The rows of each block are all made from a few directions, up to rounding. Some rows are whole; the others are cut short, and each is followed by the rest of it.
Made from 3 directions:
[[ -9.7  -6.7  -7.6   7.6   5.7  -3.6  -5.6  -1.7  -2.4  -8.1  -7.3  -3.3
  -10.6  -9.1   5.8  -7.2  12.3  -6.8  11.2   2.4  -0.1  10.5   0.2  -0.1
   20.6  -2.3  -9.4  -2.1   8.5   1.9  -3.2  -2.3   0.0  -1.7   7.7   2.3
   13.8   7.2]
 [ 13.2  18.5  -9.9  15.7  -3.3  26.2  11.5  -4.2  18.7  -2.0   1.2  10.8
   10.9  11.4 -13.5  -7.6  -7.8 -14.6  -2.2  -5.2   8.2  -7.9  13.2  -0.4
   -3.9   7.1  -4.0  -2.4  -0.6  -9.3  -7.7  -4.4 -17.0   3.8  -3.9 -20.2
   -0.2   8.8]
 [ 12.7  19.0  -6.8  12.2  -4.5  23.8  12.0  -2.4  17.4  -0.2   3.8  10.1
   12.9  12.0 -13.3  -4.6 -10.6 -11.9  -4.9  -5.0   6.9 -10.2  11.3  -0.7
   -8.2   6.8  -0.8  -1.9  -2.3  -9.0  -5.9  -3.1 -15.0   3.3  -5.2 -18.3
   -2.5   6.6]
 [ 71.1  -9.8 -18.0  15.9   4.9  47.9  -0.8 -38.7  19.3   7.6 -34.3  24.3
   -9.9  25.8 -21.8 -29.3  17.1   1.0   6.6 -13.9  26.6  10.8  34.7  11.4
  -12.1  11.9 -23.2   7.0  -8.7   0.3 -19.0 -16.1 -28.1  20.1  -9.5 -35.9
  -36.7 -10.0]]
Cut rows, each with the rest of it:
[26.4 12.9 -6.1  9.3 -3.8 27.3  9.7 -9.2 16.6  4.0 -2.4 13.0 10.0] -> [ 16.3 -15.4  -7.0  -7.4  -5.8  -5.4  -7.1  10.3  -7.9  14.8   2.0 -14.5
   7.8  -2.5   0.8  -6.0  -6.6  -7.0  -4.7 -16.0   7.0  -7.8 -20.6 -13.6
   0.2]
[  0.1 -13.0  -3.3   0.6   5.5  -5.2  -8.1  -5.4  -6.0  -2.7 -10.2  -2.5
 -12.3] -> [-5.9  5.5 -5.8 13.1  2.1  8.6  1.3  0.8 11.1  0.2  1.9 11.8 -2.3 -7.6
  0.8  3.9  4.9 -1.7 -2.1  2.5  0.7  4.6  3.9  2.4 -0.9]
[-13.9  11.1   9.9  -8.3  -6.4  -8.8   6.2  13.2  -1.5   3.1  16.7  -3.7
  12.8] -> [  0.1   0.7  13.6 -15.9   2.3 -10.8   1.9  -7.3 -12.6  -9.3  -3.7 -11.9
  -1.1  13.9  -1.1  -3.5  -3.0   7.3   6.2   6.4  -4.7  -3.2   6.8   1.7
  -0.7]
[  8.2 -11.8  -0.4  -2.8   3.4  -2.2  -6.4  -6.9  -4.9   1.5  -9.2  -0.2
  -8.8] -> [-0.9  2.3 -3.9  9.2  6.2  4.0 -0.3  2.0  7.6  1.5  2.7  2.0 -1.0 -4.5
  2.4 -0.5  4.7 -1.0 -1.8  1.8  2.5  0.8  1.9 -6.2 -5.4]
[ 31.3  -6.5   5.4  -9.1  -2.1   9.5  -0.5 -11.6   0.7  12.0  -7.0   7.6
   1.1] -> [ 13.6  -7.7  -0.6  -1.5  14.4  -7.5  -5.3   6.5  -2.2   7.0   4.9 -23.3
   3.5   2.2   6.1 -11.6   2.9  -0.5  -1.9  -2.7   7.8  -9.4  -6.4 -28.2
 -15.5]

Made from 3 directions:
[[  6.9  26.2  29.2  10.1  12.9  23.0  28.3  28.6  -8.0 -22.1 -11.7  52.4
  -28.6 -60.9  -6.8  13.9  28.5  38.7 -13.3  -2.8 -15.4   9.1  31.6 -42.6
  -50.1 -20.7  33.5 -25.4  67.8 -75.4 -25.5  55.4 -17.1 -25.2  38.0 -21.2
  -29.9 -32.8]
 [ 10.9  -3.5 -16.1  -8.3  -1.4  13.2  -5.0  -4.8   2.9  -4.3  -0.8 -11.5
   11.6  11.3   9.5  -8.5   1.3   3.4  -8.8  -3.6   3.7  -6.4 -11.9   8.9
    5.7  15.6   6.7 -12.0  -3.0  12.1  13.4   3.4  15.8  -2.1 -11.1  -1.3
   -7.1  -5.8]
 [ -5.6 -36.1 -44.7 -15.9 -10.6  16.3 -31.1 -28.2  17.4  -4.2  25.9 -38.2
   39.5  40.8  -7.3  -5.1 -16.5 -21.6 -22.6  -8.1  42.5  -7.7 -25.0  37.8
   46.6  20.0  -9.5   1.8 -41.1  64.3  29.9 -27.3  38.0  11.9 -36.5  21.7
   17.6  28.2]
 [  4.4 -11.4 -20.1  -9.0 -10.0 -26.9 -18.4 -20.4   0.9  25.6  -3.1 -48.2
   18.9  56.7  20.8 -20.6 -22.6 -29.9  23.1   5.5  -5.5 -11.4 -32.1  34.5
   35.3  25.2 -28.6  19.3 -57.8  59.8  22.9 -46.5   9.6  21.0 -31.7  10.5
   18.7  16.6]
 [  0.1  11.5  16.0   6.1   3.4  -6.9  10.2   9.3  -5.7   1.9  -7.8  13.4
  -13.8 -14.1   0.8   2.8   4.9   6.1   8.2   3.0 -13.5   3.3   9.4 -12.9
  -15.1  -8.4   1.9   1.2  13.0 -21.4 -11.1   7.8 -13.9  -3.3  12.8  -6.4
   -4.3  -7.7]]
Cut rows, each with the rest of it:
[  8.5  -0.4  -9.5  -5.1   2.3  24.9   1.3   2.4   3.3 -15.1   1.8   7.0
   5.4 -10.6   0.3] -> [  0.1   9.8  14.7 -19.3  -6.2   8.0  -1.9   0.5  -3.8  -6.8   5.7  18.0
 -19.6  19.1  -9.9   5.0  21.3  13.3 -10.2   0.6  -4.5 -13.8 -11.2]
[ 4.8  2.1 -1.9 -1.6  0.7  4.7  1.3  1.2 -0.4 -2.2 -2.5  0.3  0.6 -0.8
  3.8] -> [-2.3  2.7  4.2 -2.3 -0.9 -2.1 -1.6 -1.6 -0.8 -2.9  3.7  4.4 -5.6  4.2
 -2.7  2.0  5.2  2.7 -2.6 -0.2 -2.8 -5.0 -5.3]
[ -3.5  18.2  29.1  11.6   3.5 -27.0  14.3  12.0 -11.1  13.7 -14.3  13.2
 -23.5 -11.7   3.7] -> [  2.3   0.6  -0.6  25.9   8.7 -27.2   5.1  11.7 -15.6 -17.7 -13.9  -9.0
  14.0   5.5 -23.9 -18.3  -2.8 -28.7   1.9  17.3  -7.3   1.7  -5.5]
[ -9.0  -4.6   2.6   3.0   1.7  10.4   0.7   2.4   3.6 -10.4   9.8  14.6
  -1.6 -17.4 -15.9] -> [ 11.4   4.1   4.6 -12.8  -3.2  13.8   5.7  11.9  -7.5  -3.6 -12.2   6.2
  -2.1  13.8 -11.8  -7.1  10.1   0.0  -4.4   7.8   2.8   0.7   4.3]
[ -2.8  22.1  33.8  13.3   3.8 -33.4  16.8  13.8 -13.6  17.7 -18.3  13.4
 -27.4 -11.2   6.7] -> [  1.0   0.1  -1.4  32.5  10.8 -34.1   5.2  12.0 -17.2 -20.3 -14.6 -11.6
  16.8   4.4 -26.3 -20.5  -4.9 -33.8   3.0  19.2  -9.0   2.0  -7.1]
[ -8.4 -27.0 -29.3  -9.3  -4.3  28.8 -18.5 -14.8  15.4 -17.6  25.8  -8.3
  25.5   6.1 -18.8] -> [  7.1  -3.1  -4.0 -32.9 -10.2  42.2  -0.4  -4.8  15.6  23.6   3.7   6.2
  -8.0  -6.4  26.2  14.2  -0.2  28.8  -0.2 -15.7  14.5   6.7  17.5]

Made from 2 directions:
[[ 29.9  23.9   5.8   0.1 -13.7  41.8  -1.5   2.4  -6.0  12.8  -5.7 -25.3
  -12.4 -41.2  -7.1   8.9  11.9  19.7 -26.2  11.3  14.6   1.1   7.9  -7.2
   -6.6  28.6 -31.1  -1.3  11.5  28.2  -9.9   6.0  10.5   7.2   6.5  14.1
   13.6  -7.7]
 [ 16.7  21.6  17.4 -23.6  33.1  33.8 -36.5  -3.6 -33.6   6.0  -9.5 -24.1
   -3.1 -42.8 -19.7   6.5   5.7  15.7 -21.8  -8.7  15.6  -0.8  -0.6 -41.3
    3.7  35.5 -43.0  -3.0 -13.2  34.1 -13.3  23.6  18.6  27.8  20.8  29.3
    9.1  -5.6]
 [ 36.3  24.0  -1.3  14.2 -40.8  44.4  19.4   5.8  10.7  16.3  -3.2 -24.7
  -17.3 -38.1   0.8   9.9  14.9  21.1 -27.4  22.6  13.2   2.2  12.5  13.4
  -12.4  23.0 -22.5  -0.2  25.5  23.2  -7.4  -4.7   5.1  -5.4  -2.4   4.3
   15.5  -8.5]]
Cut rows, each with the rest of it:
[ -8.8 -12.5 -10.9  15.4 -22.5] -> [-19.1  23.7   2.5  21.5  -3.0   5.8  14.0   1.2  25.1  12.4  -3.6  -2.9
  -8.9  12.4   6.5  -9.2   0.6   0.9  26.4  -2.8 -21.2  25.9   1.9   9.4
 -20.3   8.0 -15.0 -11.4 -17.6 -13.1 -18.1  -5.0   3.1]
[ 43.5  34.3   7.8   1.2 -21.7] -> [ 60.2  -0.6   3.7  -7.4  18.7  -8.0 -36.3 -18.2 -58.9  -9.6  12.9  17.3
  28.5 -37.7  17.0  20.9   1.7  11.6  -8.8 -10.0  40.7 -44.1  -1.7  17.6
  40.1 -14.0   7.9  14.7   9.4   8.6  19.5  19.6 -11.1]
[-10.2  -9.0  -3.4   2.4   0.5] -> [-15.3   4.1  -0.3   5.2  -4.3   2.6   9.7   3.9  16.1   4.0  -3.2  -4.0
  -7.2   9.7  -2.3  -5.8  -0.2  -2.2   6.3   1.5 -11.8  13.3   0.7  -1.9
 -11.5   4.2  -4.1  -4.9  -4.9  -4.0  -7.0  -4.8   2.8]
[-40.5 -32.5  -8.2   0.3  17.7] -> [-56.7   2.7  -3.1   8.8 -17.4   7.9  34.4  16.7  56.1   9.9 -12.1 -16.0
 -26.8  35.6 -14.9 -19.9  -1.5 -10.5  10.5   8.8 -39.1  42.7   1.8 -15.1
 -38.5  13.6  -8.6 -14.4 -10.2  -9.1 -19.5 -18.4  10.4]

Made from 2 directions:
[[  0.4  -1.3   1.0   0.2   0.0   1.5   1.2  -0.3  -0.2  -2.1   0.4   0.2
   -1.8  -0.4  -1.0   0.4  -0.4  -0.3  -0.5   1.6  -0.7  -1.0  -1.5   0.2
    1.8  -0.7  -0.2   0.5  -0.6  -1.7  -1.8  -0.7   1.7   0.1   1.1  -1.6
   -1.4  -1.4]
 [ 13.6  -9.7  17.4   2.2  -6.1  21.6  19.6   3.9 -11.6 -27.8   9.4  -1.6
  -28.7 -12.9 -37.1  21.0 -20.7  -6.5  -8.8   8.1 -17.0 -12.3  -1.9 -10.8
   38.3 -22.6   2.6   3.4  -6.8 -27.6  -4.7 -15.6  17.1  -2.4  33.7 -32.5
  -22.2 -15.7]
 [-12.8  14.6 -18.9  -2.9   4.8 -25.0 -21.8  -1.3  10.3  32.7  -9.6   0.2
   32.2  12.1  34.5 -18.9  18.2   6.4   9.7 -14.7  17.2  15.0   9.3   7.5
  -39.8  21.6  -1.1  -5.5   8.4  30.6  13.3  16.1 -22.5   1.2 -32.3  34.1
   24.7  19.4]]
Cut rows, each with the rest of it:
[ 15.6  -7.2  18.1   2.0  -7.5  21.5  20.1   6.1 -13.6 -27.2  10.3  -2.7
 -29.2 -14.7 -42.6  24.6 -24.5  -7.2  -9.1   4.4 -18.6 -11.8   3.0 -14.2
  41.2 -25.5   4.0   2.2  -6.3 -28.4   0.7 -16.8  15.0  -3.5  38.0] -> [-34.7 -22.7 -14.7]
[ -8.9   5.2 -10.8  -1.3   4.1 -13.2 -12.1  -3.0   7.6  16.8  -6.0   1.3
  17.7   8.4  24.3 -13.9  13.7   4.2   5.5  -3.9  10.9   7.4  -0.3   7.6
 -24.3  14.7  -2.0  -1.7   4.0  17.1   1.3   9.9  -9.8   1.8 -21.8] -> [20.5 13.7  9.3]
[-18.2  20.5 -26.8  -4.0   7.0 -35.4 -30.9  -2.0  14.7  46.3 -13.7   0.4
  45.7  17.2  49.3 -27.0  26.0   9.2  13.8 -20.6  24.5  21.2  12.8  10.8
 -56.6  30.8  -1.6  -7.7  11.9  43.4  18.5  23.0 -31.8   1.8 -46.1] -> [48.5 35.1 27.5]
[ 2.8 -5.1  5.1  0.9 -0.8  7.2  6.0 -0.5 -2.1 -9.5  2.4  0.4 -9.0 -2.7
 -7.6  3.9 -3.6 -1.6 -2.7  5.7 -4.3 -4.5 -4.6 -0.8 10.2 -5.0 -0.2  2.0
 -2.6 -8.4 -5.9 -4.1  7.2  0.1  7.5] -> [-8.8 -6.8 -5.9]
[ -1.7  -5.9   1.1   0.7   1.8   3.4   1.9  -3.4   2.1  -5.0  -0.2   1.8
  -3.2   1.6   4.9  -3.6   4.1   0.3  -0.8   8.1   0.5  -2.8  -9.4   4.7
   0.2   2.3  -2.1   2.6  -1.8  -2.5 -10.7  -0.1   6.2   1.6  -3.2] -> [-0.6 -2.3 -4.1]
[  8.9 -14.0  14.9   2.5  -2.8  20.7  17.5  -0.7  -6.8 -27.4   7.3   0.7
 -26.1  -8.4 -23.9  12.6 -11.8  -4.7  -7.8  15.2 -12.9 -12.8 -11.6  -3.4
  30.4 -15.3  -0.2   5.5  -7.3 -24.5 -15.4 -12.3  20.2  -0.1  23.1] -> [-26.3 -19.9 -16.8]
